Below are the code and all the weights of a small trained network. Each question names an input and a target symbol and asks about switching units off, where a switched-off unit gives its printed mean instead of its output.

import numpy as np


def w(rows, s, z=0):
    codes = np.array(rows[::2]) - 128.0
    scale = np.full(codes.shape[1], s)
    scale[-1] = z or s
    return codes * scale


def softmax(a):
    e = np.exp(a - a.max(-1, keepdims=True))
    return e / e.sum(-1, keepdims=True)


def log_softmax(a):
    a = a - a.max(-1, keepdims=True)
    return a - np.log(np.exp(a).sum(-1, keepdims=True))


def net(x, mask):
    ids = ['ΔΛΣΦΨαβγεζθμξπτω'.index(c) for c in x.split()]
    T = len(ids)
    res = E[ids] + P[:T]
    u = 0
    for l in range(3):
        r = res
        for j in range(3):
            rows = slice(3 * j, 3 * j + 3)
            q, k, v = (r @ M[l][rows].T for M in (Q, K, V))
            z = softmax(np.where(np.tri(T) > 0, q @ k.T / 3**0.5, -1e9)) @ v
            o = O[l][rows]
            res = res + np.where(mask[u + j], z, o[:, -1]) @ o[:, :-1]
        u += 3
    return log_softmax(res[-1] @ U[:, :-1].T + U[:, -1])


Q, K, V, O = {}, {}, {}, {}
E = w([
[173,122,81,84,127],'Δ',
[215,143,106,65,119],'Λ',
[131,139,93,93,100],'Σ',
[208,134,107,114,147],'Φ',
[184,143,127,79,94],'Ψ',
[191,131,133,132,136],'α',
[172,91,140,88,103],'β',
[120,171,68,118,97],'γ',
[58,122,100,70,31],'ε',
[31,97,20,139,97],'ζ',
[195,87,123,214,173],'θ',
[119,126,64,63,77],'μ',
[73,166,106,140,50],'ξ',
[204,156,118,253,179],'π',
[146,80,42,188,166],'τ',
[38,110,74,224,121],'ω',
],0.018)
P = w([
[151,82,71,92,178],'0',
[125,189,3,109,160],'1',
[139,94,162,144,126],'2',
[71,100,151,109,187],'3',
[122,188,70,127,124],'4',
[141,101,139,150,119],'5',
[62,115,156,108,189],'6',
[144,159,85,152,91],'7',
[151,92,120,172,106],'8',
[62,126,156,110,178],'9',
[143,172,90,137,77],'10',
[147,99,123,170,110],'11',
],0.023)
Q[0] = w([
[162,166,81,162,132],'L0H1',
[123,202,149,223,114],'L0H1',
[116,165,113,184,120],'L0H1',
[69,22,67,30,187],'L0H2',
[229,254,103,61,94],'L0H2',
[105,189,178,85,202],'L0H2',
[78,42,150,94,114],'L0H3',
[165,102,199,145,79],'L0H3',
[177,105,46,136,111],'L0H3',
],0.0072)
K[0] = w([
[145,87,135,118,90],'L0H1',
[118,186,124,119,186],'L0H1',
[74,151,171,103,187],'L0H1',
[62,93,211,161,122],'L0H2',
[201,85,69,181,1],'L0H2',
[148,96,130,84,134],'L0H2',
[112,75,85,35,183],'L0H3',
[62,62,232,100,241],'L0H3',
[126,229,168,76,154],'L0H3',
],0.0073)
V[0] = w([
[174,84,49,167,74],'L0H1',
[90,255,185,171,176],'L0H1',
[172,156,197,149,132],'L0H1',
[109,88,176,135,96],'L0H2',
[159,123,185,187,111],'L0H2',
[153,59,133,41,180],'L0H2',
[162,82,85,121,66],'L0H3',
[132,234,159,143,109],'L0H3',
[168,152,87,164,124],'L0H3',
],0.0075)
O[0] = w([
[89,163,180,2,250,201],'L0H1',
[133,160,128,153,95,2],'L0H1',
[184,107,141,141,115,54],'L0H1',
[121,17,129,142,202,95],'L0H2',
[72,40,131,117,108,51],'L0H2',
[39,143,112,157,150,183],'L0H2',
[113,145,122,135,226,184],'L0H3',
[139,82,33,133,142,67],'L0H3',
[52,167,46,81,179,153],'L0H3',
],0.0057,0.0087)
Q[1] = w([
[37,91,183,31,105],'L1H1',
[114,150,254,111,166],'L1H1',
[80,240,146,166,43],'L1H1',
[134,166,97,140,70],'L1H2',
[89,74,190,9,176],'L1H2',
[99,95,131,197,176],'L1H2',
[76,98,122,172,53],'L1H3',
[164,174,148,151,112],'L1H3',
[123,69,17,143,30],'L1H3',
],0.0086)
K[1] = w([
[63,126,150,114,123],'L1H1',
[122,156,207,125,180],'L1H1',
[144,92,169,191,23],'L1H1',
[149,157,124,72,145],'L1H2',
[186,81,52,178,35],'L1H2',
[124,169,92,187,149],'L1H2',
[92,185,191,148,140],'L1H3',
[174,150,171,134,115],'L1H3',
[87,151,157,44,253],'L1H3',
],0.011)
V[1] = w([
[148,182,160,241,63],'L1H1',
[92,170,62,173,148],'L1H1',
[193,95,71,103,81],'L1H1',
[183,151,164,164,201],'L1H2',
[117,200,156,18,106],'L1H2',
[218,83,152,64,50],'L1H2',
[204,103,152,28,115],'L1H3',
[59,75,68,119,121],'L1H3',
[254,138,137,157,86],'L1H3',
],0.0097)
O[1] = w([
[54,177,114,92,86,1],'L1H1',
[159,103,116,99,173,183],'L1H1',
[74,157,127,160,182,96],'L1H1',
[178,93,58,205,139,131],'L1H2',
[192,205,142,72,138,205],'L1H2',
[167,113,207,1,131,62],'L1H2',
[227,24,157,44,118,142],'L1H3',
[99,134,170,58,150,158],'L1H3',
[189,109,33,156,83,30],'L1H3',
],0.0074,0.017)
Q[2] = w([
[61,141,35,57,191],'L2H1',
[131,129,239,203,21],'L2H1',
[138,140,139,192,156],'L2H1',
[68,46,208,140,129],'L2H2',
[102,5,136,162,217],'L2H2',
[103,71,158,70,200],'L2H2',
[185,80,193,105,98],'L2H3',
[151,169,115,88,107],'L2H3',
[164,156,43,170,59],'L2H3',
],0.011)
K[2] = w([
[68,119,109,109,102],'L2H1',
[249,156,190,210,228],'L2H1',
[108,136,106,161,105],'L2H1',
[47,162,90,109,102],'L2H2',
[100,145,73,129,113],'L2H2',
[104,103,116,106,81],'L2H2',
[234,96,146,153,168],'L2H3',
[180,176,127,97,144],'L2H3',
[133,195,74,129,117],'L2H3',
],0.013)
V[2] = w([
[2,160,72,67,68],'L2H1',
[85,63,80,75,50],'L2H1',
[93,64,152,87,202],'L2H1',
[181,103,195,157,151],'L2H2',
[75,57,85,58,137],'L2H2',
[149,97,71,97,162],'L2H2',
[73,151,81,107,70],'L2H3',
[116,114,233,141,117],'L2H3',
[156,31,74,132,134],'L2H3',
],0.0079)
O[2] = w([
[211,195,218,153,202,69],'L2H1',
[189,180,182,109,255,18],'L2H1',
[117,84,109,134,177,224],'L2H1',
[206,173,120,100,58,180],'L2H2',
[72,99,151,58,190,134],'L2H2',
[195,128,101,113,137,185],'L2H2',
[158,16,36,120,206,7],'L2H3',
[179,138,141,118,60,131],'L2H3',
[215,156,222,155,190,140],'L2H3',
],0.0052,0.016)
U = w([
[135,106,166,117,165,149],'Δ',
[191,100,135,96,135,29],'Λ',
[107,173,159,148,118,247],'Σ',
[170,120,130,165,139,120],'Φ',
[145,133,129,79,66,68],'Ψ',
[135,103,106,127,115,152],'α',
[149,8,199,116,122,119],'β',
[129,187,114,125,134,186],'γ',
[46,112,171,101,117,75],'ε',
[110,80,136,147,175,170],'ζ',
[130,101,107,183,124,144],'θ',
[102,110,200,63,157,16],'μ',
[84,108,97,101,111,108],'ξ',
[137,189,80,124,157,164],'π',
[148,60,151,178,168,147],'τ',
[63,142,152,197,129,102],'ω',
],0.012,0.011)

Each question gives the input, a string of symbols that net reads in full, and the target symbol t.
The units are the heads (3 rows each of Q, K, V and O). Each row of codes is followed by its name. A weight is (code - 128) times the scale printed after its matrix; where a second scale follows, it is the last column's (O and U).
mask holds one flag per head, layer by layer. A switched-off head (its flag False) gives its mean, the last column of its rows in O, instead of its output. The means were averaged over made-up inputs and are rounded, as every weight is.
A unit's drop is (log p(t) with every unit on - log p(t) with that unit switched off) / (log p(t) with every unit on - log p(t) with every unit switched off).
The circuit of an input: a set's keep is (log p(t) with only the set's units on - log p(t) with every unit switched off) / (log p(t) with every unit on - log p(t) with every unit switched off). Starting from all 9 units, units are removed one at a time, each time the one whose removal leaves the highest keep (on an exact tie, the one counted first), for as long as the keep stays at least 0.8.
units of the circuit, in order: the units of the circuit, biggest drop first
most important unit: the unit with the biggest drop
which heads matter: for each layer, one digit per head in row order, 1 if its drop is at least 0.15 and else 0, layers parted by /
input β Φ β Ψ, target β: most important unit -> L0H1
input ξ β ω π Ψ γ ζ θ Ψ β, target τ: units of the circuit, in order -> [L1H3, L1H2, L2H1]
input Σ β ξ β β β ε β ω ε Δ π, target π: units of the circuit, in order -> [L1H1, L2H3, L1H3, L1H2]
input τ β ε Ψ β ω Ψ ω Λ Λ, target ω: units of the circuit, in order -> [L0H1, L1H2, L1H3]
input ε β β ω ω τ θ β ε Ψ, target μ: units of the circuit, in order -> [L1H2, L2H1]
input Λ ζ ε ζ β β β Ψ ξ, target ξ: units of the circuit, in order -> [L1H1, L2H1, L2H3]
input Φ ζ Δ Ψ ε ω τ, target ω: which heads matter -> 010 / 011 / 000
input θ Δ Λ β Ψ ε μ β β θ, target τ: which heads matter -> 110 / 001 / 110
input π Ψ θ ε β ω ω ε β Ψ β Φ, target Φ: units of the circuit, in order -> [L1H3, L2H1, L2H2]
input ε β ε Ψ μ ε Δ ζ β β, target ε: units of the circuit, in order -> [L1H2, L1H3]
input β Ψ Σ β π β β β Φ Ψ, target β: which heads matter -> 010 / 010 / 000
input Σ ξ ω β, target ω: units of the circuit, in order -> [L1H3, L1H2]
input β ε μ Δ β Ψ ε β Λ Λ, target β: units of the circuit, in order -> [L1H2, L1H3]
input Δ Ψ Ψ α ε, target π: units of the circuit, in order -> [L2H3, L2H1, L0H3]
input ε β π ε β π β ξ, target π: most important unit -> L1H1
input Ψ β β ε τ θ, target θ: which heads matter -> 000 / 001 / 100
input Λ β Δ ε Ψ ε, target ε: which heads matter -> 000 / 101 / 100
input θ β Ψ β ε β Φ ω, target π: units of the circuit, in order -> [L1H1, L2H3, L2H1]
input β θ ε β ω, target π: units of the circuit, in order -> [L1H1, L2H3, L2H1, L0H3]
input ε β α τ β β τ β θ Δ, target τ: most important unit -> L1H2
input β Ψ π ε, target θ: units of the circuit, in order -> [L1H3, L1H2, L0H3]
input Ψ ω ω, target ω: which heads matter -> 000 / 011 / 000
input β β Σ ω β β θ, target τ: which heads matter -> 100 / 010 / 000
input ξ Φ ω Σ ε β ε θ, target π: which heads matter -> 000 / 100 / 001
input ε Λ β Φ, target β: which heads matter -> 100 / 111 / 000
